[[122 119 121 136 137 120]
 [130 152 148 107 112 139]
 [128 106 109 146 142 119]] --> 121

[[125 118 119 142 110 148 115]
 [155 121 128 123 131 146 121]
 [129 129 130 123 135 119 121]] --> 119

[[114 116 134 132 134]
 [121 119 134 130 139]
 [153 149 114 111 102]] --> 134

[[119 132 118 148]
 [122 135 120 136]
 [122 101 119 120]] --> 118

[[ 99 131 134 139 134 117 136]
 [102 137 135 136 133 120 138]
 [100 131 135 141 137 117 138]] --> 134

[[108 120 128 137]
 [146 138 141 141]
 [104 128 139 143]] --> 128
---
[[111 141 114 155 131 138  98]
 [109 124 112 139 118 131 125]
 [107 153 131 147 126 130 112]] Out: 118

[[105 128 124 115]
 [131 127 125 128]] Out: 127

[[139 148 122 145 118]
 [115 145 139 103 107]
 [136 141 117 145 117]] Out: 139

[[124 136 101 131 127 125 128]
 [125 123 122 124 129 129 127]] Out: 129

[[124 144 155 104 147 141]
 [111 111 150 127 114 146]
 [127 131 104 146 124 121]] Out: 127

[[118 115 119 108]
 [153 145 141 156]] Out: 145

[[126 123 150 106 141 127 141]
 [149 101 138 126 140 150 135]] Out: 140
---
[[126 128 125 119 112 119 140 145 112 134 128 129 119 130 129]
 [124 132 136 117 130 111 128 115 136 133 129 123 116 138 140]
 [131 131 130 127 120 129 129 125 129 126 129 141 128 122 136]
 [118 124 112 141 112 134 127 119 126 130 133 121 115 132 131]
 [121 138 108 125 138 127 140 131 141 136 120 135 130 128 133]
 [126 123 127 125 137 115 118 116 120 136 124 145 117 137 120]
 [123 137 107 122 137 126 137 132 144 138 124 134 128 126 132]
 [135 131 129 127 116 127 129 125 126 125 128 146 127 116 144]
 [138 131 127 127 116 123 129 128 121 126 125 143 124 113 146]
 [121 138 107 125 139 127 140 131 141 136 120 135 130 128 133]
 [119 122 112 141 112 134 126 121 126 130 133 122 114 135 132]
 [136 131 128 128 115 127 129 125 125 125 127 147 126 116 144]] out 126

[[155 156 149 145 121 140 150 155 134 141 156 124 134 155 101]
 [144 149 145 129 128 135 107 142 147 152 147 137 153 103  99]
 [132 134 147 150 123 133 102 148 144 110 154 121 107 146 148]
 [121 107 109 111 104 100 102 150 127 101 132 101 157 116 156]
 [131 125 157 134 135 116 156 113 143 123 120 102 132 118 130]
 [130 157 112 125 135 115 102 121 120 148 130 110 132 100 135]
 [141 150 131 131 128 129 119 125 110 123 107 121 127 104 112]] out 155

[[142 119 126 126 121 133 126 147 130 134 123]
 [142 136 143 138 123 141 115 128 120 142 123]
 [143 136 133 132 132 128 126 115 125 127 130]
 [144 129 118 123 138 115 139 113 132 113 135]
 [143 118 115 120 130 119 138 135 135 119 130]
 [142 117 121 122 124 127 132 144 133 127 126]
 [143 115 115 119 126 122 136 143 136 122 128]
 [143 141 140 136 130 134 120 113 121 133 129]
 [143 139 138 135 129 133 121 116 122 133 128]
 [142 119 123 124 123 129 129 144 131 130 125]
 [142 116 122 123 121 129 130 149 132 131 124]] out 142

[[144 121 135 138 112 120 114 142 138 112 136 141 137]
 [101 141 137 128 140 136 136 101 145 133 131 109 140]
 [141 105 116 118 133 128 130 143 135 124 119 133 136]
 [116 127 134 132 110 109 104 121 123 102 133 118 124]
 [124 117 127 122 116 115 111 122 125 109 127 121 129]
 [126 119 118 123 112 108 113 124 100 114 123 130 104]
 [135 140 138 141 127 133 129 134 132 131 137 134 132]] out 144

[[135 128 124 119 121 123 109 129 123 121 129 124 125 130 135]
 [131 127 139 115 134 130 136 129 128 119 125 133 139 115 138]
 [145 122 123 114 121 122 136 141 129 135 132 134 111 116 121]
 [135 142 133 112 123 135 132 126 140 121 127 138 144 128 128]
 [132 125 121 136 124 138 111 142 128 122 135 133 129 113 143]
 [142 128 128 130 122 120 115 124 129 138 126 130 123 122 130]
 [127 122 133 132 129 130 117 124 123 133 120 136 114 123 131]
 [141 123 119 129 146 127 111 126 112 126 144 133 130 132 145]
 [137 130 135 113 129 143 125 126 117 141 136 133 127 126 125]
 [132 129 125 132 130 116 135 128 125 119 126 135 130 124 126]
 [124 134 136 113 142 134 132 125 120 119 124 142 117 115 126]
 [126 133 140 137 129 129 131 126 135 126 128 103 116 118 117]] out 135

[[132 114 132 124 129 122 137 136 124 124 136 125 110 120 134 122]
 [135 116 127 124 124 131 111 109 131 128 128 124 124 123 114 126]
 [130 115 132 122 131 122 136 136 120 125 138 124 118 121 135 124]
 [125 129 129 128 127 129 131 130 127 127 126 128 129 129 130 128]
 [119 127 132 124 152 122 111 136 140 125 132 139 124 122 129 131]
 [120 131 130 128 126 128 131 130 127 128 128 128 133 129 130 128]
 [124 123 122 133 126 125 122 117 131 137 145 126 135 104 143 126]
 [132 124 135 127 129 126 134 125 131 128 126 128 134 127 128 130]
 [121 129 135 124 152 122 111 136 140 127 132 139 131 121 129 131]
 [132 124 130 130 136 135 130 130 124 126 132 128 131 127 125 128]] out 132

[[139 132 122 119 135 135 135 131 128 140 122 134]
 [135 142 126 120 125 134 133 122 136 135 135 123]
 [114 117 145 112 140 119 104 120 106 123 138 131]
 [132 130 122 154 112 130 144 138 146 118 115 124]
 [127 115 137 110 154 119 113 124 103 142 129 139]
 [136 139 116 130 113 151 147 127 153 127 122 123]
 [139 136 115 144 114 142 151 134 153 127 115 125]
 [137 131 115 157 117 126 146 148 138 121 108 132]
 [135 141 113 138 110 146 149 128 156 128 125 120]
 [139 127 129 106 152 128 126 123 116 154 127 138]
 [116 131 139 102 133 126 108 109 118 130 155 120]
 [127 115 126 128 137 125 125 139 115 128 115 141]] out 139

[[124 119 104 127 115 111 127 144]
 [119 123 142 132 131 146 142 123]
 [134 130 125 116 125 135 127 123]
 [127 143 114 125 134 120 135 135]
 [115 131 142 127 139 144 140 117]
 [111 141 122 133 101 134 134 129]] out 124
